Below are the code and all the weights of a small trained network. Each question names an input and a target symbol and asks about switching units off, where a switched-off unit gives its printed mean instead of its output.

import numpy as np


def w(rows, s, z=0):
    codes = np.array(rows[::2]) - 128.0
    scale = np.full(codes.shape[1], s)
    scale[-1] = z or s
    return codes * scale


def f(y):
    return y / 2 * (1 + np.tanh(0.7978845608 * (y + 0.044715 * y**3)))


def softmax(a):
    e = np.exp(a - a.max(-1, keepdims=True))
    return e / e.sum(-1, keepdims=True)


def log_softmax(a):
    a = a - a.max(-1, keepdims=True)
    return a - np.log(np.exp(a).sum(-1, keepdims=True))


def net(x, mask):
    ids = ['βγεηπσψω'.index(c) for c in x.split()]
    T = len(ids)
    res = E[ids] + P[:T]
    q, k, v = (res @ M[0].T for M in (Q, K, V))
    z = softmax(np.where(np.tri(T) > 0, q @ k.T / 3**0.5, -1e9)) @ v
    res = res + np.where(mask[0], z, O[0][:, -1]) @ O[0][:, :-1]
    y = f(res @ A[0][:, :-1].T + A[0][:, -1])
    res = res + np.where(mask[1:25], y, B[0][:, -1]) @ B[0][:, :-1]
    return log_softmax(res[-1] @ U[:, :-1].T + U[:, -1])


Q, K, V, O, A, B = {}, {}, {}, {}, {}, {}
E = w([
[207,78,156,98],'β',
[147,57,197,101],'γ',
[133,41,113,1],'ε',
[101,90,69,135],'η',
[181,62,80,17],'π',
[171,67,166,111],'σ',
[103,23,237,48],'ψ',
[110,41,193,106],'ω',
],0.01)
P = w([
[168,14,97,142],'0',
[124,100,225,139],'1',
[174,13,60,142],'2',
[103,144,214,131],'3',
[161,17,44,111],'4',
[84,182,195,118],'5',
[161,4,75,133],'6',
],0.013)
Q[0] = w([
[95,255,80,168],'h0',
[144,111,227,79],'h0',
[80,117,140,121],'h0',
],0.042)
K[0] = w([
[179,4,141,183],'h0',
[71,145,40,75],'h0',
[158,153,104,141],'h0',
],0.042)
V[0] = w([
[68,127,118,253],'h0',
[199,162,154,122],'h0',
[238,184,110,141],'h0',
],0.021)
O[0] = w([
[193,98,227,254,18],'h0',
[53,52,150,98,106],'h0',
[19,48,88,166,10],'h0',
],0.013,0.012)
A[0] = w([
[137,30,81,136,158],'n0',
[128,120,133,123,90],'n1',
[121,87,140,109,139],'n2',
[114,120,155,104,79],'n3',
[110,101,186,160,87],'n4',
[125,131,102,157,111],'n5',
[95,97,163,111,126],'n6',
[155,111,114,124,66],'n7',
[180,53,97,156,170],'n8',
[95,55,99,160,1],'n9',
[127,89,69,122,41],'n10',
[139,78,104,153,94],'n11',
[190,15,93,184,54],'n12',
[104,117,210,115,94],'n13',
[123,53,66,137,40],'n14',
[149,126,112,129,93],'n15',
[144,123,116,147,114],'n16',
[94,172,157,170,96],'n17',
[142,6,95,159,55],'n18',
[135,64,76,118,115],'n19',
[123,151,182,157,87],'n20',
[80,187,128,171,192],'n21',
[73,131,118,162,92],'n22',
[147,165,133,134,57],'n23',
],0.018,0.01)
B[0] = w([
[15,85,121,114,220],'n0',
[156,145,128,129,120],'n1',
[141,152,101,146,177],'n2',
[156,140,129,138,150],'n3',
[116,236,129,72,132],'n4',
[152,85,115,73,121],'n5',
[147,147,92,151,153],'n6',
[119,135,107,118,159],'n7',
[156,148,204,103,214],'n8',
[142,252,133,200,144],'n9',
[193,162,145,167,218],'n10',
[97,120,169,112,137],'n11',
[140,102,20,180,175],'n12',
[158,75,145,179,151],'n13',
[182,69,100,120,197],'n14',
[107,122,119,111,157],'n15',
[151,130,157,127,136],'n16',
[200,202,119,91,134],'n17',
[200,79,169,86,167],'n18',
[97,162,151,155,247],'n19',
[45,111,96,113,161],'n20',
[88,133,209,117,133],'n21',
[116,81,168,27,128],'n22',
[103,118,148,108,181],'n23',
],0.035,0.012)
U = w([
[110,47,145,37,157],'β',
[129,96,176,90,124],'γ',
[119,89,97,1,118],'ε',
[155,104,187,34,2],'η',
[70,120,179,55,218],'π',
[125,147,136,68,102],'σ',
[94,92,105,65,171],'ψ',
[158,77,112,53,140],'ω',
],0.0061,0.0042)

Each question gives the input, a string of symbols that net reads in full, and the target symbol t.
The units are the heads (3 rows each of Q, K, V and O) and the neurons (one row each of A and B). Each row of codes is followed by its name. A weight is (code - 128) times the scale printed after its matrix; where a second scale follows, it is the last column's (O, A, B and U).
mask holds one flag per unit, heads first, then neurons. A switched-off unit (its flag False) gives its mean, the last column of its rows in O or B, instead of its output. The means were averaged over made-up inputs and are rounded, as every weight is.
A unit's drop is (log p(t) with every unit on - log p(t) with that unit switched off) / (log p(t) with every unit on - log p(t) with every unit switched off).
The circuit of an input: a set's keep is (log p(t) with only the set's units on - log p(t) with every unit switched off) / (log p(t) with every unit on - log p(t) with every unit switched off). Starting from the 12 units with the biggest drops (on a tie, the unit counted first), units are removed one at a time, each time the one whose removal leaves the highest keep (on an exact tie, the one counted first), for as long as the keep stays at least 0.8.
circuit, biggest first: the units of the circuit, biggest drop first
unit that matters most: the unit with the biggest drop
k most important neurons: the k neurons with the biggest drops, biggest first
drop when u is switched off: that unit's drop, to one decimal
input σ ω β ε σ σ π, target β: circuit, biggest first : h0, n0, n18
input η η β γ β η ω, target ω: most important neuron : n12
input ω σ σ γ γ, target π: circuit, biggest first : n14, n12, n18
input β ψ β ε γ π σ, target ψ: 2 most important neurons : n0, n14
input σ β σ η, target π: 2 most important neurons : n20, n14
input γ β η β, target π: 3 most important neurons : n20, n14, n12
input σ π ε η σ, target ω: circuit, biggest first : n12, h0
input ε ψ σ β, target ε: circuit, biggest first : h0, n19
input η η η, target ω: 2 most important neurons : n12, n19
input ω π η η π σ ψ, target β: 2 most important neurons : n0, n18
input ω σ η ε ω β, target ε: circuit, biggest first : n19, h0
input ω σ ε β η, target γ: 2 most important neurons : n9, n14
input η σ γ β ω, target γ: 4 most important neurons : n9, n18, n14, n19
input π σ η γ π, target π: circuit, biggest first : n0, n19, n12
input σ σ ω ω γ, target η: most important neuron : n0
input π ε β η ω β ψ, target γ: 3 most important neurons : n9, n18, n19
input β η σ π π σ, target σ: circuit, biggest first : h0, n10, n0, n14
input ε β γ ε, target ε: 2 most important neurons : n19, n10
input γ β σ, target γ: 3 most important neurons : n9, n19, n18
input σ ε ε, target σ: 2 most important neurons : n10, n19
input β β σ ψ, target η: circuit, biggest first : h0, n0
input ω η ε σ σ γ β, target π: unit that matters most : n14
input σ ω γ ω σ ω ω, target η: circuit, biggest first : h0, n0, n8
input η π ω ε ω, target σ: drop when h0 is switched off : 1.0
input π σ β, target β: drop when n20 is switched off : 0.0
